Below is a small trained network, with its code and all its weights. Each question gives an input and a class and asks what happens when units are switched off, that is, made to give their printed mean instead of their output.

import numpy as np


def w(rows, s, z=0):
    codes = np.array(rows[::2]) - 128.0
    scale = np.full(codes.shape[1], s)
    scale[-1] = z or s
    return codes * scale


def norm(h):
    return h / np.sqrt((h * h).mean(-1, keepdims=True) + 1e-5)


def f(y):
    return y / 2 * (1 + np.tanh(0.7978845608 * (y + 0.044715 * y**3)))


def log_softmax(a):
    a = a - a.max(-1, keepdims=True)
    return a - np.log(np.exp(a).sum(-1, keepdims=True))


def net(x, mask):
    res = np.array(x, float).reshape(1, 6) / 4 @ E
    u = 0
    for l in range(3):
        y = f(norm(res) @ A[l][:, :-1].T + A[l][:, -1])
        res = res + np.where(mask[u : u + 10], y, B[l][:, -1]) @ B[l][:, :-1]
        u += 10
    return log_softmax(norm(res)[-1] @ U[:, :-1].T + U[:, -1])


A, B = {}, {}
E = w([
[98,121,104,159,34,157,50,182,143,223,98,109],'x0',
[81,172,90,243,144,156,122,182,162,173,161,153],'x1',
[167,109,116,89,183,169,109,63,107,105,215,165],'x2',
[2,62,223,165,121,92,165,89,96,94,184,141],'x3',
[115,125,23,114,95,90,225,157,89,119,139,131],'x4',
[170,96,80,121,210,33,156,142,166,164,14,196],'x5',
],0.005)
A[0] = w([
[181,127,112,95,164,97,144,73,175,100,92,91,6],'L0N1',
[47,167,198,162,111,125,54,103,154,125,135,134,204],'L0N2',
[137,82,157,189,164,164,124,157,168,98,178,153,75],'L0N3',
[106,58,126,109,124,60,172,95,93,121,109,94,238],'L0N4',
[220,170,163,13,129,130,178,99,114,91,145,113,89],'L0N5',
[201,219,122,90,110,135,178,49,156,81,140,179,109],'L0N6',
[197,133,94,142,83,137,124,116,161,195,108,139,177],'L0N7',
[112,133,67,255,125,148,88,55,157,123,46,95,61],'L0N8',
[211,120,202,166,112,132,31,146,151,175,135,85,72],'L0N9',
[93,117,122,159,144,114,164,98,55,138,209,69,155],'L0N10',
],0.0059,0.0015)
B[0] = w([
[144,133,102,95,119,192,69,135,48,137,204,77,173],'L0N1',
[166,51,166,109,121,106,206,93,51,128,144,155,253],'L0N2',
[80,181,85,77,110,127,80,118,160,169,58,131,175],'L0N3',
[41,116,247,87,125,157,121,126,103,189,71,205,202],'L0N4',
[131,221,138,143,112,108,133,206,126,39,178,220,237],'L0N5',
[210,153,98,153,132,155,131,137,51,133,98,127,210],'L0N6',
[42,157,120,105,140,119,149,62,172,100,133,201,218],'L0N7',
[129,176,114,90,93,69,144,133,204,71,169,66,196],'L0N8',
[149,48,175,116,131,79,178,63,189,81,92,111,231],'L0N9',
[115,100,117,160,183,253,170,140,137,109,122,167,219],'L0N10',
],0.0062,0.0037)
A[1] = w([
[23,94,77,112,139,156,195,127,21,117,73,171,252],'L1N1',
[207,182,68,179,198,182,184,153,41,46,174,156,200],'L1N2',
[78,138,63,213,157,120,147,111,218,195,186,143,95],'L1N3',
[137,212,59,122,68,1,123,140,147,157,104,185,111],'L1N4',
[150,141,53,113,170,134,116,146,127,215,43,167,114],'L1N5',
[149,102,190,144,93,187,136,125,117,160,240,94,235],'L1N6',
[173,142,127,183,102,69,141,137,207,179,56,48,188],'L1N7',
[150,132,64,101,135,142,106,128,90,105,105,101,87],'L1N8',
[89,131,178,83,59,101,116,98,93,151,171,207,151],'L1N9',
[223,96,156,122,149,136,205,106,150,164,76,68,107],'L1N10',
],0.0051,0.0016)
B[1] = w([
[145,44,142,201,60,164,148,129,177,236,54,136,223],'L1N1',
[199,119,87,172,92,52,54,127,59,185,116,121,254],'L1N2',
[73,156,97,133,118,166,154,115,151,23,112,24,179],'L1N3',
[18,208,207,72,161,177,177,163,113,146,186,94,201],'L1N4',
[56,149,207,150,131,107,161,156,113,142,119,124,165],'L1N5',
[163,147,87,77,136,95,208,153,115,92,49,203,191],'L1N6',
[146,140,131,173,153,77,90,90,183,123,162,169,197],'L1N7',
[187,111,93,89,190,145,196,101,116,123,84,132,131],'L1N8',
[33,194,163,129,162,133,175,80,153,254,62,156,180],'L1N9',
[155,34,75,132,71,152,86,75,133,70,172,94,142],'L1N10',
],0.006)
A[2] = w([
[164,153,48,62,144,141,151,112,145,3,116,197,248],'L2N1',
[72,210,97,121,138,101,117,141,201,105,189,119,29],'L2N2',
[98,155,119,131,203,153,76,234,200,150,142,130,139],'L2N3',
[132,166,132,62,73,138,153,116,178,75,88,68,43],'L2N4',
[51,157,113,173,158,49,254,128,125,187,128,172,215],'L2N5',
[170,169,69,154,48,152,135,132,159,177,117,110,219],'L2N6',
[94,85,141,41,181,176,178,148,94,214,94,127,105],'L2N7',
[127,108,140,217,189,69,112,182,141,191,113,217,145],'L2N8',
[153,70,129,107,135,129,67,83,190,120,160,135,89],'L2N9',
[112,130,155,141,144,125,145,162,213,132,121,88,40],'L2N10',
],0.0064,0.0015)
B[2] = w([
[94,225,147,124,111,131,115,204,99,254,108,122,174],'L2N1',
[78,165,51,82,162,142,88,130,123,72,142,74,180],'L2N2',
[127,177,77,101,176,117,76,119,192,76,215,76,154],'L2N3',
[70,149,145,75,144,145,192,114,125,114,161,65,151],'L2N4',
[86,132,162,110,150,190,207,165,134,139,104,156,254],'L2N5',
[113,68,177,131,183,81,67,116,161,119,173,127,162],'L2N6',
[169,119,199,172,61,203,163,155,116,155,94,205,185],'L2N7',
[106,185,152,56,52,142,136,117,136,88,157,128,184],'L2N8',
[149,54,127,134,126,100,224,63,130,45,136,154,144],'L2N9',
[110,75,127,98,175,151,98,85,30,203,210,143,159],'L2N10',
],0.0071,0.0083)
U = w([
[154,38,157,132,105,36,118,2,188,76,133,102,102],'0',
[6,223,95,88,180,123,122,131,191,119,181,41,138],'1',
[79,135,231,134,66,183,216,131,131,201,38,217,185],'2',
[107,60,78,227,118,145,85,159,141,124,117,90,4],'3',
[248,209,92,138,122,97,13,168,32,191,126,172,152],'4',
],0.0087,0.0038)

Each question gives the input, the list of numbers given to net, and the class t.
The units are the neurons (one row each of A and B). Each row of codes is followed by its name. A weight is (code - 128) times the scale printed after its matrix; where a second scale follows, it is the last column's (A, B and U).
mask holds one flag per neuron, layer by layer. A switched-off neuron (its flag False) gives its mean, the last column of its row in B, instead of its output. The means were averaged over made-up inputs and are rounded, as every weight is.
A unit's drop is (log p(t) with every unit on - log p(t) with that unit switched off) / (log p(t) with every unit on - log p(t) with every unit switched off).
The circuit of an input: a set's keep is (log p(t) with only the set's units on - log p(t) with every unit switched off) / (log p(t) with every unit on - log p(t) with every unit switched off). Starting from the 12 units with the biggest drops (on a tie, the unit counted first), units are removed one at a time, each time the one whose removal leaves the highest keep (on an exact tie, the one counted first), for as long as the keep stays at least 0.8.
units of the circuit, in order: the units of the circuit, biggest drop first
most important unit: the unit with the biggest drop
k most important neurons: the k neurons with the biggest drops, biggest first
top k neurons in layer l: the k neurons of layer l with the biggest drops, biggest first
drop of u: that unit's drop, to one decimal
input [6,-2,-6,-8,-4,-4], class 0: 2 most important neurons	L0N9, L0N5
input [-8,-1,6,1,6,7], class 4: 4 most important neurons	L1N2, L0N6, L0N1, L0N7
input [2,2,5,-7,5,-3], class 4: units of the circuit, in order	L1N2
input [1,2,6,1,2,-6], class 4: units of the circuit, in order	L0N4, L1N2, L2N5
input [-4,8,8,-2,3,8], class 1: units of the circuit, in order	L0N2, L1N3, L2N7
input [3,7,1,-8,-8,-2], class 0: 2 most important neurons	L0N9, L0N5
input [-7,1,-1,1,-7,7], class 4: 3 most important neurons	L0N1, L2N5, L0N9
input [-2,0,-2,2,-5,5], class 0: 2 most important neurons	L0N5, L0N7
input [-3,5,6,-5,-6,8], class 1: 2 most important neurons	L0N2, L1N5
input [0,4,-4,-4,-5,-1], class 0: 2 most important neurons	L0N9, L0N5
input [-5,8,0,-3,-1,-3], class 1: 2 most important neurons	L0N3, L0N1
input [-8,-4,0,1,-2,4], class 4: top 2 neurons in layer 0	L0N1, L0N6
input [-1,6,3,-5,-6,0], class 0: 3 most important neurons	L0N9, L0N5, L2N9
input [-1,-1,-4,-3,1,-2], class 1: most important unit	L0N2
input [-4,4,-2,0,5,-7], class 3: 3 most important neurons	L1N2, L0N4, L1N9
input [6,-6,-2,-1,-3,2], class 0: drop of L0N9	0.7
input [-6,0,-7,-5,-8,-7], class 0: drop of L1N10	0.2
input [4,2,1,-6,-7,-1], class 0: drop of L0N9	0.4
input [6,4,-7,5,-8,3], class 0: drop of L0N5	0.2
input [6,0,3,-8,-6,-7], class 0: top neuron in layer 0	L0N9
